Known rows:
[  0   2   2  17  -4  -8 -17  -3  -7   7   5 -21  -3   5   9   3  -4   1
  -1  12  -2 -13  -5   2   5   7   1 -37   2  -8 -12]: groge
[  7 -12   1   7   4  -5  -2   1  -3   4  -2   0   7   5   1  -4  -3  -4
  -4   4  -4  -5  -2   4  -2   0  -3 -11   4   0  -8]: niklok
[  6  -8  -6   4   2  -7  -7   0 -12   3  -1  -8  15   4  -2 -10  -9  -7
  -8   7 -11  -8  -9  -2   6   8  -6 -15   4   0 -12]: fastu
[  9  -6   2  11   6  -2  -9  -1 -12   7   1  -5  11   5  -6 -12   0  -4
  -3   9  -9  -7 -10   0  -3   6   0 -13   2   1  -9]: lutra
[  9  -7  -1  10   1  -9  -6  -1  -9   4  -2  -5  15   0  -3  -8  -5  -6
  -5   6 -10 -11  -9  -2   3   9   0 -12   3  -1  -9]: vasim
[ 11  -2  -2  17   4 -10  -2   1  -9   3  -3  -6  11   2   0  -6  -4  -4
  -7   5 -11 -10 -11  -7   5   8   4 -10  -1  -3 -10]: plofle
[ 12  -9  -4   1   2  -5  -6   3  -5   3  -1  -5  15   5   3  -5 -10  -8
  -4   5  -5  -8  -4   1   5   0  -2 -10   4   3 -12]: pasa
[ 12  -9  -3   3   4  -6  -4   3  -5   4  -2  -6  15   4   3  -3  -7  -7
  -6   5  -5 -10  -3  -1   6   0  -1 -10   3   3 -10]: lopa
[  9 -11   0  14   3  -7 -10  -3 -11   1  -3  -5  17   6  -2  -9  -5  -2
  -8   5   1  -5  -9  -4   8   9  -4 -12   5  -4 -12]: vebrik
[  6  -8  -3   6   2  -7  -6  -1 -12   4  -1  -8  14   2  -3  -9  -5  -3
  -9   6 -11 -12  -6   0   5   9  -3 -15   2   0  -9]: naflor
[  7 -11   2   5   6  -5   0   3  -1   0   1  -7   9   5   2  -2  -2  -3
  -3   5  -1  -9  -8  -1   7   3  -3  -8   7   5 -13]: dribruk
[  6  -7  -5   9   1  -8  -6  -2 -12   3  -2  -7  12   3  -3  -9  -5  -4
  -8   6 -12 -11  -9   0   5   8  -2 -14   3  -1  -9]: briso
[  6  -7  -6  10   0  -7  -4  -1 -11   3  -3  -7  10   3  -3  -9  -5  -7
  -8   4 -11 -12 -10   0   6   8  -2 -14   3  -1  -9]: pludro
[ 10  -6   0  10   7  -3 -10  -1 -11   7   2  -8  13   4  -6 -12  -1  -4
  -5   9  -6  -8  -8  -1   1   6  -2 -12   1   1 -10]: dafil
[  6  -7  -5  10   7  -4  -8  -1 -11   4   0 -10  12   6  -5 -11  -1  -3
  -9   7  -6  -7  -8  -1   5   7  -5 -14   2   1 -11]: faklon
[  7  -9   0  13   4  -6  -6  -1  -9   4  -1  -4  11   5  -4 -10  -3  -4
  -5   6  -6  -7 -11  -2   2   8  -2 -12   4  -2 -10]: zatri
[  9 -10   0   7   6  -3  -4   3  -4   3   0  -5  10   6   1  -4  -4  -4
  -7   4  -2  -7  -3   0   4   1  -3  -9   4   2 -11]: bado
[  9  -8  -1  10   0  -8  -7  -1 -10   5  -1  -5  14   1  -3  -9  -5  -5
  -5   7 -10 -12  -9  -1   2   9   0 -13   4  -2  -9]: vustin

Facts:
tezu -τ-> dribruk; pliflotren -τ-> trese; deten -τ-> grosten; trafen -τ-> niklok; sotrir -τ-> studaduk; dafil -τ-> lutra; trese -τ-> grefu
geti -τ-> stopi; bega -τ-> klifan; fluzo -τ-> semo; ruso -τ-> fluda; zipus -τ-> seli; lopluk -τ-> flogro; flokik -τ-> trafen
gruplol -τ-> lopluk; stibrun -τ-> stebrom; febo -τ-> stodasil; drazok -τ-> rebifum; seli -τ-> klaskon; grefu -τ-> kletrisir; suze -τ-> febo
leta -τ-> grale; lidregor -τ-> ruso; voti -τ-> plevek; vebrik -τ-> fluzo; rostis -τ-> garun; betror -τ-> sagri; mosus -τ-> tridom
busa -τ-> deten; toflol -τ-> suze; pluston -τ-> tezu; rafu -τ-> bega; duklu -τ-> fletril; fluda -τ-> remame; meplan -τ-> flofla
stebopak -τ-> faklon; lutra -τ-> fiter; plevek -τ-> dafil; flofla -τ-> pasa; draflus -τ-> gruplol; kletrisir -τ-> lidregor; zatri -τ-> bado
lobrel -τ-> betror; studaduk -τ-> stibrun; faklon -τ-> geti; dribruk -τ-> sotrir; remame -τ-> fakladon; niklok -τ-> pliflotren; grale -τ-> pleval
flogro -τ-> nikagran; klifan -τ-> zikes; klaskon -τ-> voti; zikes -τ-> zepli; sagri -τ-> rostis; pleval -τ-> toflol; bado -τ-> draflus
stebrom -τ-> tradal; semo -τ-> leta; fiter -τ-> stebopak; fletril -τ-> vebrik; floflakom -τ-> drasen; relin -τ-> duklu; drasen -τ-> lobrel
zepli -τ-> pluston; grekun -τ-> gupu; zape -τ-> zipus; rebifum -τ-> grapla; troklas -κ-> gipleku; tezu -κ-> grosten; deten -κ-> gases
tridom -κ-> vasim; trafen -κ-> trese; flabun -κ-> klebrokle; stodasil -κ-> lodem; tegi -κ-> stodasil; geti -κ-> trubim; nusto -κ-> lopa
zipus -κ-> sebrum; flokik -κ-> daklam; gruplol -κ-> nikagran; stibrun -κ-> deten; daklam -κ-> voti; febo -κ-> remame; drazok -κ-> stopi
niklam -κ-> plofle; vasim -κ-> sotrir; voti -κ-> fakladon; diplek -κ-> toflol; rostis -κ-> tezu; betror -κ-> flunul; mosus -κ-> trafen
toflol -κ-> dagek; rafu -κ-> libon; duklu -κ-> klosok; tradal -κ-> draflus; stebopak -κ-> troklas; flofla -κ-> grale; klebrokle -κ-> klaskon
pasa -κ-> niklam; plumuram -κ-> dratruk; boskon -κ-> geti; studaduk -κ-> rafu; gases -κ-> rostis; stopi -κ-> poga; grutrar -κ-> tridom
trubim -κ-> mosus; klifan -κ-> plinumo; klaskon -κ-> diplek; pleval -κ-> tradal; tiklo -κ-> pleval; grosten -κ-> groge; klosok -κ-> gupu
lodem -κ-> boskon; gemu -κ-> stebopak; lopa -κ-> drazok; fastu -κ-> grefu; gipleku -κ-> zipus; groge -κ-> flokik; plinumo -μ-> a
troklas -μ-> c; flunul -μ-> c; garun -μ-> a; tezu -μ-> c; pliflotren -μ-> c; deten -μ-> c; tridom -μ-> a
trafen -μ-> a; flabun -μ-> b; sotrir -μ-> b; stodasil -μ-> c; drorir -μ-> b; dafil -μ-> a; pludro -μ-> b
medrotas -μ-> a; trese -μ-> b; fakladon -μ-> b; tegi -μ-> a; geti -μ-> b; nusto -μ-> b; bega -μ-> c
tribram -μ-> b; fluzo -μ-> c; libon -μ-> c; ruso -μ-> c; zipus -μ-> b; lopluk -μ-> c; flokik -μ-> a
lakon -μ-> c; gruplol -μ-> a; tronotrar -μ-> b; stuso -μ-> a; stibrun -μ-> b; zolus -μ-> b; daklam -μ-> c
febo -μ-> b; sebrum -μ-> b; drazok -μ-> c; dagek -μ-> a; trufluk -μ-> a; niklam -μ-> c; seli -μ-> c
grefu -μ-> c; suze -μ-> a; vasim -μ-> a; leta -μ-> a; lidregor -μ-> b; voti -μ-> b; vebrik -μ-> a
diplek -μ-> b; rostis -μ-> b; betror -μ-> c; mosus -μ-> b; busa -μ-> c; toflol -μ-> b; pluston -μ-> b
rafu -μ-> c; duklu -μ-> b; fluda -μ-> b; trogedon -μ-> b; tradal -μ-> a; meplan -μ-> a; stebopak -μ-> c
lutra -μ-> a; pluvis -μ-> b; plevek -μ-> b; flofla -μ-> a; draflus -μ-> b; klebrokle -μ-> b; poga -μ-> b
kletrisir -μ-> a; pasa -μ-> c; plumuram -μ-> c; zatri -μ-> a; grapla -μ-> c; safler -μ-> c; boskon -μ-> a
lobrel -μ-> a; flotru -μ-> c; briso -μ-> b; febises -μ-> b; nikagran -μ-> c; studaduk -μ-> c; faklon -μ-> b
dribruk -μ-> c; remame -μ-> b; gases -μ-> a; niklok -μ-> c; grale -μ-> b; nilem -μ-> a; naflor -μ-> b
stopi -μ-> b; grobon -μ-> a; grutrar -μ-> b; flogro -μ-> a; trubim -μ-> b; klifan -μ-> b; klaskon -μ-> a
rikleflo -μ-> b; klomor -μ-> b; zikes -μ-> b; kogrer -μ-> a; gupu -μ-> c; sagri -μ-> c; pleval -μ-> b
tiklo -μ-> a; bado -μ-> c; stebrom -μ-> a; plofle -μ-> a; grosten -μ-> b; miklefu -μ-> a; klosok -μ-> b
rulom -μ-> a; lodem -μ-> c; gemu -μ-> c; semo -μ-> a; fiter -μ-> a; brabrek -μ-> a; lopa -μ-> c
trugrum -μ-> c; dunus -μ-> c; fletril -μ-> b; vustin -μ-> a; floflakom -μ-> b; relin -μ-> b; drasen -μ-> a
fastu -μ-> b; ploklan -μ-> a; dratruk -μ-> c; gipleku -μ-> a; zepli -μ-> a; sopus -μ-> a; groge -μ-> a
bediske -μ-> a; grekun -μ-> a; zape -μ-> c; rebifum -μ-> c; troklas -η-> sagri; troklas -η-> dagek; troklas -η-> bediske
troklas -η-> mosus; troklas -η-> rikleflo; flunul -η-> dagek; flunul -η-> zipus; flunul -η-> plinumo; tridom -η-> gases; tridom -η-> ploklan
tridom -η-> groge; trafen -η-> grosten; flabun -η-> toflol; flabun -η-> bega; flabun -η-> rikleflo; flabun -η-> vebrik; sotrir -η-> grekun
sotrir -η-> grapla; drorir -η-> dribruk; drorir -η-> diplek; drorir -η-> faklon; pludro -η-> stebopak; pludro -η-> rostis; medrotas -η-> floflakom
medrotas -η-> nikagran; medrotas -η-> plevek; fluzo -η-> stodasil; libon -η-> meplan; libon -η-> lakon; libon -η-> tezu; tronotrar -η-> nusto
tronotrar -η-> ruso; tronotrar -η-> dafil; stibrun -η-> sagri; stibrun -η-> flogro; stibrun -η-> nikagran; sebrum -η-> stodasil; sebrum -η-> lopluk
sebrum -η-> pluston; sebrum -η-> vebrik; sebrum -η-> garun; grefu -η-> seli; grefu -η-> safler; suze -η-> klomor; suze -η-> tegi
suze -η-> bado; vasim -η-> voti; vasim -η-> daklam; vasim -η-> trufluk; betror -η-> relin; betror -η-> vebrik; betror -η-> ploklan
betror -η-> trogedon; busa -η-> seli; busa -η-> boskon; fluda -η-> zikes; fluda -η-> vebrik; tradal -η-> tegi; tradal -η-> pluston
tradal -η-> ploklan; lutra -η-> nusto; flofla -η-> drazok; flofla -η-> lidregor; draflus -η-> dafil; poga -η-> pasa; poga -η-> deten
poga -η-> fastu; poga -η-> trogedon; zatri -η-> relin; zatri -η-> trese; zatri -η-> gipleku; zatri -η-> pliflotren; zatri -η-> rebifum
flotru -η-> semo; flotru -η-> mosus; flotru -η-> flokik; flotru -η-> dunus; flotru -η-> febo; briso -η-> gipleku; briso -η-> klifan
briso -η-> grobon; briso -η-> plumuram; briso -η-> rebifum; febises -η-> grekun; febises -η-> trese; febises -η-> trubim; niklok -η-> tiklo
niklok -η-> gases; niklok -η-> studaduk; niklok -η-> miklefu; niklok -η-> naflor; grale -η-> gases; grale -η-> ruso; grale -η-> rebifum
grale -η-> trufluk; nilem -η-> voti; nilem -η-> tribram; nilem -η-> remame; nilem -η-> grosten; nilem -η-> lidregor; nilem -η-> fastu
stopi -η-> lopluk; stopi -η-> zolus; grutrar -η-> rostis; klaskon -η-> niklam; kogrer -η-> gases; kogrer -η-> stebopak; kogrer -η-> nikagran
gupu -η-> seli; gupu -η-> pluvis; pleval -η-> tiklo; pleval -η-> meplan; pleval -η-> gruplol; pleval -η-> febo; stebrom -η-> nikagran
plofle -η-> safler; plofle -η-> stuso; klosok -η-> safler; klosok -η-> gruplol; klosok -η-> garun; rulom -η-> pasa; rulom -η-> groge
gemu -η-> lobrel; fiter -η-> klebrokle; fiter -η-> bega; brabrek -η-> lakon; brabrek -η-> zolus; brabrek -η-> febo; trugrum -η-> nusto
trugrum -η-> klomor; trugrum -η-> miklefu; trugrum -η-> boskon; vustin -η-> daklam; vustin -η-> leta; vustin -η-> naflor; dratruk -η-> studaduk
sopus -η-> zepli; sopus -η-> trese; sopus -η-> semo; sopus -η-> boskon; zape -η-> naflor

Rows:
No name comes twice in this set of rows, the named rows included.
[ 13 -10  -5   9  10 -11   3   0 -10   1  -7  -4  24  -2  -9 -12  -2  -5
 -15   3 -13 -13  -6  -7   8  10  -1   0  -2   4  -7] | trubim
[ -6  -5 -16  13  -3   8 -29  13   3  -7  13  -5  -3   2   7  -6 -11  10
  11   3  -4  -3   0  13  10   7   6  -7  -1  -6 -15] | deten
[  8  -4  -7  11   3  -9  -2   0 -12   2  -3  -7  11   6   0  -8  -7  -5
  -9   6 -14  -8 -13  -3   6   8   0 -13   1  -2 -11] | klosok
[  6  -8  -6   5   0  -6  -5   0 -13   3  -2  -6  13   5  -2 -10  -9  -9
  -7   5 -12  -8 -12   0   4   7  -5 -15   5   0 -11] | grutrar
[  5 -10  -6  12   4 -11  -4  -3  -7   2  -4  -5  11   8  -3 -12  -5  -2
  -9   5  -6  -4  -9   0   2   9  -5 -14   4  -5 -10] | fluda
[  5 -10   2   9   5  -7  -3   1  -6   2   2  -8  10   2  -4  -7  -2  -4
  -4   7  -4  -9 -12  -6   6  11  -4 -12   6   2 -13] | zepli
[  5  -8   0  13   6  -9   1  -1  -8  -1  -2  -7   7   4  -5  -7   2   0
  -8   5  -7 -11 -12  -2   6  12  -1 -10   4   2 -10] | sotrir
[ 11  -8   2   4   2  -6  -2   3  -8   4  -1  -2  11   3   3  -1  -6  -4
  -3   5 -12  -9  -4   2   0   1   3  -9   2   3  -9] | trugrum
[  7 -13   1   1   4  -3  -3   3  -4   2   2  -5  11   6   1  -4  -5  -7
  -2   6  -2  -6  -8   1   4   2  -6  -9   9   5 -14] | studaduk
[ 13 -17  -1 -10   1  -8  -4  -1 -16  10  -2  -3  28   7  -6 -17 -17 -24
  -8   8  -9  -3 -17  -7   1   3 -18 -14  14   5 -16] | tegi
[  2 -11  -3   4   4  -5  -4   0 -10   2   1  -8  12   6  -4 -11  -5  -5
  -6   6  -6  -6 -12  -3   6   9 -10 -14   7   1 -14] | klifan
[  6  -8   1  13   6  -7  -2  -2 -11   2  -3  -5  10   3  -5  -8   2   1
  -9   5  -9  -9  -8  -1   2   9   0 -12   1  -1  -7] | draflus
[ 11 -10  -5  20  17 -14   8  -1  -2   1  -8  -1  17  -4 -11 -10   6   6
 -20  -1 -11 -12   1  -9   5  13   3   5 -10   0  -2] | trese
[ -5  -5  -5  11  -2   2 -18   7   3  -5  11 -12  -8   5  10   2  -5   7
   9   8  -1  -6  -4   9   8   7   4 -16   4  -3 -15] | tezu
[  8  -9   2  14   2  -5  -8  -1 -12   3  -2  -3  13   4  -3  -8  -2  -2
  -7   4  -5  -6 -10  -3   4   8  -3 -12   4  -3 -11] | suze

Now the same elements, written a new way:
Known rows:
[  2  -9  -2   2   5  -6   5   2  -3   1  -4   1  20  -4  -5 -15   7  -3
  -1 -10   0   4  16   3  -3   2   2  -3  -2   1   8  -1  -3]: tegi
[  2  -9   2   3   6   2   9   2   4  -1  -4   3   1  -6  -9   2   3   1
  -5   2   2   6 -15  -1  -5  -6   5   6  -8   0   0   9  -6]: kletrisir
[-2  4 -2  3  0 -8 -1 -4 -3  1 -3 -3  0 -1  1  6 -1  1  2 -1 -3 -6 -4 -1
  4  0  5  1 -6  1 -5 -2 -1]: zolus
[ 0  7 -2  3 -3  1  5 -2 -5  2 -3  3  0  6  3 -8  1 -1  5 -7 -6  0 13  4
  1  4 -7 -4  5 -5  3 -1  6]: stopi
[ -2   6   0  -3  -6  -4  -2  -1  13  -1   3  -1 -14   2   4   1  -6   2
   1   9   2  -4  -8  -5   4  -3   2   3   4   2  -6  -2   1]: bega
[  9 -21   3  -1   2  -6  -8  -7   9  -4  -2   0  23   1  -7 -29   2   3
   9 -13   1  -6  23 -11   6   5  13  -5   5  -5   2 -13   7]: trubim
[-10   1   5   2   9  -7   6  -1  11  -2   0  -4  16  -5   2   4   1   1
   0   5   5   8  -3   0 -13  -8   5   2  -6  -3   4   9  -9]: vebrik
[-13  -2   4   1   8  -3  -5   5  -8  -2  -1  -3   8  -5  -9  10   4   2
  -9 -11   1   7  -3   6  -5   8  -3   5  -6  -2  -6   6  -2]: kogrer
[-3 -5  3 -2  7  2  3  4  2  0  0 -1 14 -6 -3  1  2 -1 -6  3  6  4 -7 -1
 -7 -7  4  3 -6  4  2  7 -7]: drasen
[-3  4 -2  2  0 -9 -2 -3 -3  1 -2 -3 -2  0  1  7 -1  1  2  0 -4 -7 -3  0
  4  0  6  2 -6  2 -5 -2 -2]: rikleflo
[ -2  18 -11   5  -5   9   9   3  -6   5   1   5  -9   8   2  -3  -5   2
   1  -8 -15   5  18   2   6   4  -5  -5  16  -3   2  -1   9]: troklas
[  5   3   1   1  -1   7  -7  -1  -6   0   2  -3  -3   2   4  14  -6   1
   5  -3  -3  -2 -14  -2  12   7 -10  -1   1   1  -4  -5   0]: trugrum
[  8 -30   4   1  11   7  -7  -1   2  -3  -3   0  35  -5  -9 -29   7  -3
   3 -21   7   2  19  -9   3   3   8  -8   1  -2   7  -6   0]: boskon
[-3 -2  4  1  9 -3  2  3 -5  0 -3 -4 21 -5 -4  7  1 -3 -1 -9  2  5 -8  5
 -2  5 -9  2 -8  1  3  4 -8]: vustin
[ -7  -1  -1   5   9  -8   3   1  -5   1  -5  -3  14  -7  -2   1   3  -3
  -3  -5   2   0  -2   1  -2  -2   2   0 -11   3  -2   6  -9]: garun
[-15  -2   6  -3   7   5  -6   6  -1  -4   2   0  -1  -3  -9   4   5   5
 -13  -5   9   7  -5   3  -7   0   0   7   0   0  -6  12   2]: stebrom
[-1  3 -2  3  0 -7 -3 -3 -4  1 -1 -3  2 -1  1  9 -1  2  2 -1 -3 -8 -3 -1
  4  0  4  3 -5  2 -5 -3 -2]: tribram
[  2  10 -13   4  -3   3   9   1  -9   4  -1   3   6   5  -1  -3   0   1
   1  -5 -12  -1  19   1   3  -1   1  -3   8  -1   6  -1   6]: klebrokle

Rows:
No name comes twice in this set of rows, the named rows included.
[  4 -19   8  -2   6   7   3   1  10  -4  -2   3  17  -1  -9 -23   5  -1
   1  -8   8  10   8  -3  -6  -1   0  -2   5  -6   7   4   2] | trafen
[  1   3   5  -1  -2  14  -8  -3  -4   0   2   3 -17   0   8   2  -5  -2
  -4   7   2  -6 -10 -10   5  -7   5  -5   3   3 -12   1   4] | seli
[ -3   5  -4  -4  -5  -1  -4   2  13  -1   4  -1 -18   2   3   0  -4   3
   0   5   6  -7 -10  -6   9  -3   2   4   6   7  -3  -2   1] | dribruk
[ 11  -2   5 -11  -8   2  -2  -2  -6   1   1   4 -13   4   3 -11   2  -7
  -3  12   2  -4   9   7  -7  -2   0  -3   1   1   4  -3   5] | voti
[ 12  -7  -3  -1 -13 -10  -3  -3  -8   1  -3   2 -37   0   7   1  13  -9
   1   9   6  -5  10  17  -3   8  -7  -5  -9  -1  10 -10   0] | grosten
[  0   7   5  -2  -7  -1   5  -2  16  -1   0   2 -15   7   6 -14  -4   0
   7   3  -1   4   5   1  -3   2  -7  -3  10  -7   2  -2   6] | betror
[  9  -1   1  -1  -5   5   1  -1   9  -1   2   2 -17   1  -3   9  -6   5
   3   9  -4  -1 -17  -5   5  -1   1   4   2   0  -7  -3   2] | ruso
[  7   2  -5  -3  -8   4   0   1   8   1   4   4 -17   5   2  -9  -2   2
   1   6  -2   0  10  -2   2  -2   1  -3  12   0   2  -5   7] | rafu
[  3   8  -5   4  -5   2   1  -1  -2   2   0   3 -10   5   3  -3  -2   0
   4  -5  -8   2  11   2   6   6  -7  -6   8  -3   0  -6   6] | gemu
[ -5  -4   3   4   9   3   0   2 -11   0  -4  -3  15  -6  -1   7   3  -5
  -2 -10   4   4  -9   2  -1   2  -6  -1  -9   2   1   6  -8] | sopus
[-1  9 -9  0 -3 10  8  1  3  1  6  2  7  6  3  4 -1  5  0  6 -8  4 16 -2
 -5 -7  5 -1 13 -3 10  0  6] | toflol
[  7   1   0   1  -5   1   2  -2  11  -2   1   3 -21   0  -1   7  -5   5
   2   9  -4  -2 -14  -7   4  -3   5   4  -1  -1  -8  -2   2] | pliflotren
[ 13  -3  -7  -1 -13  -9  -3  -2  -1   1   1   3 -32   1   6  -3   5  -4
   2   7   0  -2  11  11   3   9  -7  -5  -1  -1   5 -14   3] | daklam
[ -5   0   0  -5  -8   7  -5   2   2  -3   3   4 -21   7  -3  -7   5   4
  -6   0   6   0  11   5  -3   3  -3   2  13  -3   2   1  13] | stibrun

